Here is a tiny trained network, its code and every weight. The questions are about switching its units off for an input and a target symbol, where a switched-off unit gives its printed mean instead of its output.

import numpy as np


def w(rows, s, z=0):
    codes = np.array(rows[::2]) - 128.0
    scale = np.full(codes.shape[1], s)
    scale[-1] = z or s
    return codes * scale


def norm(h):
    return h / np.sqrt((h * h).mean(-1, keepdims=True) + 1e-5)


def f(y):
    return y / 2 * (1 + np.tanh(0.7978845608 * (y + 0.044715 * y**3)))


def softmax(a):
    e = np.exp(a - a.max(-1, keepdims=True))
    return e / e.sum(-1, keepdims=True)


def log_softmax(a):
    a = a - a.max(-1, keepdims=True)
    return a - np.log(np.exp(a).sum(-1, keepdims=True))


def net(x, mask):
    ids = ['αβγδεζηθμξπστφψω'.index(c) for c in x.split()]
    T = len(ids)
    res = E[ids] + P[:T]
    u = 0
    for l in range(2):
        q, k, v = (norm(res) @ M[l].T for M in (Q, K, V))
        z = softmax(np.where(np.tri(T) > 0, q @ k.T / 4**0.5, -1e9)) @ v
        res = res + np.where(mask[u], z, O[l][:, -1]) @ O[l][:, :-1]
        u += 1
        y = f(norm(res) @ A[l][:, :-1].T + A[l][:, -1])
        res = res + np.where(mask[u : u + 16], y, B[l][:, -1]) @ B[l][:, :-1]
        u += 16
    return log_softmax(norm(res)[-1] @ U[:, :-1].T + U[:, -1])


Q, K, V, O, A, B = {}, {}, {}, {}, {}, {}
E = w([
[105,92,146,63],'α',
[153,166,82,255],'β',
[88,150,164,84],'γ',
[116,82,173,142],'δ',
[76,218,189,134],'ε',
[216,166,99,119],'ζ',
[64,149,150,148],'η',
[158,207,101,130],'θ',
[182,94,116,77],'μ',
[90,44,133,131],'ξ',
[46,120,132,143],'π',
[142,102,133,39],'σ',
[44,108,133,149],'τ',
[47,134,121,145],'φ',
[114,119,134,41],'ψ',
[45,121,128,147],'ω',
],0.014)
P = w([
[139,120,255,169],'0',
[136,128,200,143],'1',
[133,130,182,145],'2',
[126,135,160,118],'3',
[122,136,142,116],'4',
[119,136,126,111],'5',
[117,137,109,107],'6',
[115,139,93,103],'7',
[113,141,77,99],'8',
[110,140,59,94],'9',
[109,141,38,93],'10',
[103,145,27,88],'11',
[99,149,10,79],'12',
],0.0078)
Q[0] = w([
[134,96,152,84],'0.h0',
[147,123,158,178],'0.h0',
[137,106,142,132],'0.h0',
[103,141,125,4],'0.h0',
],0.035)
K[0] = w([
[75,103,109,115],'0.h0',
[139,108,178,170],'0.h0',
[102,119,143,125],'0.h0',
[79,96,2,101],'0.h0',
],0.025)
V[0] = w([
[145,148,135,115],'0.h0',
[153,108,141,101],'0.h0',
[148,53,138,104],'0.h0',
[154,254,157,79],'0.h0',
],0.0094)
O[0] = w([
[134,165,142,114,170],'0.h0',
[113,140,133,84,235],'0.h0',
[97,98,121,77,251],'0.h0',
[152,254,199,140,210],'0.h0',
],0.0088,0.0025)
A[0] = w([
[32,151,126,149,37],'0.n0',
[76,108,102,232,74],'0.n1',
[160,112,121,201,109],'0.n2',
[236,112,114,106,45],'0.n3',
[98,151,114,160,123],'0.n4',
[131,130,125,126,105],'0.n5',
[108,62,142,125,152],'0.n6',
[98,154,144,125,29],'0.n7',
[220,138,77,221,50],'0.n8',
[178,44,95,220,106],'0.n9',
[122,134,88,113,68],'0.n10',
[72,191,107,202,68],'0.n11',
[146,149,111,147,17],'0.n12',
[164,128,145,75,150],'0.n13',
[143,128,78,253,3],'0.n14',
[142,133,122,116,73],'0.n15',
],0.019,0.002)
B[0] = w([
[84,173,159,78,201],'0.n0',
[151,83,214,241,165],'0.n1',
[224,123,145,179,131],'0.n2',
[121,188,197,46,254],'0.n3',
[119,129,158,150,148],'0.n4',
[131,127,128,125,128],'0.n5',
[25,139,115,120,194],'0.n6',
[100,100,162,138,148],'0.n7',
[184,252,180,131,184],'0.n8',
[36,153,55,149,167],'0.n9',
[136,102,99,117,157],'0.n10',
[37,102,164,218,203],'0.n11',
[137,174,130,96,132],'0.n12',
[120,75,144,169,243],'0.n13',
[211,86,248,224,141],'0.n14',
[139,118,133,124,140],'0.n15',
],0.029,0.0075)
Q[1] = w([
[155,187,99,255],'1.h0',
[94,137,118,90],'1.h0',
[53,229,33,122],'1.h0',
[187,154,85,193],'1.h0',
],0.016)
K[1] = w([
[129,246,189,254],'1.h0',
[136,127,80,96],'1.h0',
[94,242,45,130],'1.h0',
[64,201,223,217],'1.h0',
],0.013)
V[1] = w([
[180,100,74,78],'1.h0',
[124,66,87,250],'1.h0',
[221,216,96,98],'1.h0',
[112,58,113,87],'1.h0',
],0.016)
O[1] = w([
[70,88,204,180,44],'1.h0',
[214,72,61,254,2],'1.h0',
[1,190,143,191,15],'1.h0',
[150,70,183,101,154],'1.h0',
],0.014,0.011)
A[1] = w([
[73,134,174,117,153],'1.n0',
[164,122,98,152,116],'1.n1',
[117,108,137,141,120],'1.n2',
[136,126,45,56,109],'1.n3',
[91,49,20,147,3],'1.n4',
[76,106,34,93,140],'1.n5',
[64,93,3,129,21],'1.n6',
[134,130,190,108,91],'1.n7',
[148,88,62,176,92],'1.n8',
[51,104,82,104,103],'1.n9',
[153,187,52,171,31],'1.n10',
[166,179,223,176,90],'1.n11',
[186,65,119,141,140],'1.n12',
[148,118,78,151,79],'1.n13',
[128,178,119,159,24],'1.n14',
[191,114,120,186,111],'1.n15',
],0.02,0.0053)
B[1] = w([
[119,76,154,198,247],'1.n0',
[121,127,157,111,126],'1.n1',
[115,129,115,137,128],'1.n2',
[65,186,141,163,173],'1.n3',
[147,162,136,224,149],'1.n4',
[164,142,55,86,164],'1.n5',
[104,4,217,151,155],'1.n6',
[90,95,168,150,206],'1.n7',
[88,117,112,75,138],'1.n8',
[198,121,116,107,183],'1.n9',
[105,98,86,186,141],'1.n10',
[106,119,51,89,193],'1.n11',
[184,186,84,91,145],'1.n12',
[97,114,130,119,126],'1.n13',
[117,119,140,178,137],'1.n14',
[136,139,197,94,143],'1.n15',
],0.042,0.011)
U = w([
[186,127,62,143,208],'α',
[208,206,195,226,106],'β',
[74,142,81,107,98],'γ',
[184,24,59,157,186],'δ',
[90,48,15,53,118],'ε',
[23,233,159,165,3],'ζ',
[234,109,125,123,218],'η',
[84,192,36,207,193],'θ',
[113,95,249,75,111],'μ',
[221,90,128,115,141],'ξ',
[95,132,80,110,108],'π',
[133,127,123,142,62],'σ',
[147,170,141,172,197],'τ',
[146,126,117,148,77],'φ',
[136,127,114,134,55],'ψ',
[136,128,113,150,75],'ω',
],0.012,0.0054)

Each question gives the input, a string of symbols that net reads in full, and the target symbol t.
The units are the heads (4 rows each of Q, K, V and O) and the neurons (one row each of A and B). Each row of codes is followed by its name. A weight is (code - 128) times the scale printed after its matrix; where a second scale follows, it is the last column's (O, A, B and U).
mask holds one flag per unit, layer by layer, with each layer's heads first. A switched-off unit (its flag False) gives its mean, the last column of its rows in O or B, instead of its output. The means were averaged over made-up inputs and are rounded, as every weight is.
A unit's drop is (log p(t) with every unit on - log p(t) with that unit switched off) / (log p(t) with every unit on - log p(t) with every unit switched off).
The circuit of an input: a set's keep is (log p(t) with only the set's units on - log p(t) with every unit switched off) / (log p(t) with every unit on - log p(t) with every unit switched off). Starting from the 12 units with the biggest drops (on a tie, the unit counted first), units are removed one at a time, each time the one whose removal leaves the highest keep (on an exact tie, the one counted first), for as long as the keep stays at least 0.8.
circuit, biggest first: the units of the circuit, biggest drop first
most important unit: the unit with the biggest drop
k most important neurons: the k neurons with the biggest drops, biggest first
top k neurons in layer l: the k neurons of layer l with the biggest drops, biggest first
drop of u: that unit's drop, to one decimal
input ζ μ ζ γ σ μ ψ μ, target η: circuit, biggest first -> (1.h0 0.n13 1.n12)
input ζ β μ μ ψ ζ θ τ η γ μ ξ γ, target δ: most important unit -> 0.h0
input ζ ζ τ, target ζ: circuit, biggest first -> (1.h0 1.n6)
input θ τ ζ, target θ: circuit, biggest first -> (0.h0 1.h0 1.n11)
input μ μ γ θ μ μ γ η φ μ, target ζ: 2 most important neurons -> (0.n9 0.n3)
input τ μ μ β τ ζ β τ μ τ μ, target ε: circuit, biggest first -> (0.h0 0.n9 1.n9)
input μ μ ζ ω η μ μ θ ζ μ μ ψ θ, target θ: top 2 neurons in layer 0 -> (0.n3 0.n11)
input ζ τ σ, target ε: top 2 neurons in layer 0 -> (0.n11 0.n6)
input μ μ η ζ β β μ τ π μ τ γ, target ε: 2 most important neurons -> (1.n5 0.n3)
input ζ μ τ γ, target ε: 2 most important neurons -> (0.n6 1.n5)
input ζ μ μ θ σ ξ μ μ, target δ: top 4 neurons in layer 1 -> (1.n6 1.n5 1.n4 1.n9)
input θ μ σ μ δ μ ψ η ζ β φ μ, target ζ: 3 most important neurons -> (0.n3 0.n9 0.n8)
input μ μ μ γ τ μ δ, target δ: 2 most important neurons -> (1.n6 1.n5)
input ζ μ γ μ ζ δ ψ μ μ, target η: most important neuron -> (0.n8)
input τ δ μ, target ε: 3 most important neurons -> (0.n9 0.n3 1.n5)
input ω ε μ ζ τ ψ μ μ μ δ, target δ: 4 most important neurons -> (1.n6 1.n5 1.n9 1.n4)
input β τ μ ζ θ μ ζ σ, target η: 3 most important neurons -> (0.n13 0.n3 1.n12)
input μ θ μ τ μ τ β, target β: 2 most important neurons -> (0.n14 0.n8)
input μ τ ζ ε ζ ξ, target δ: drop of 0.h0 -> 0.4
input μ η ψ γ σ, target η: drop of 1.n3 -> 0.0
input π ζ ζ ζ μ η, target ζ: most important neuron -> (0.n3)
input β φ μ ζ ζ ζ, target ζ: drop of 0.n3 -> 0.3
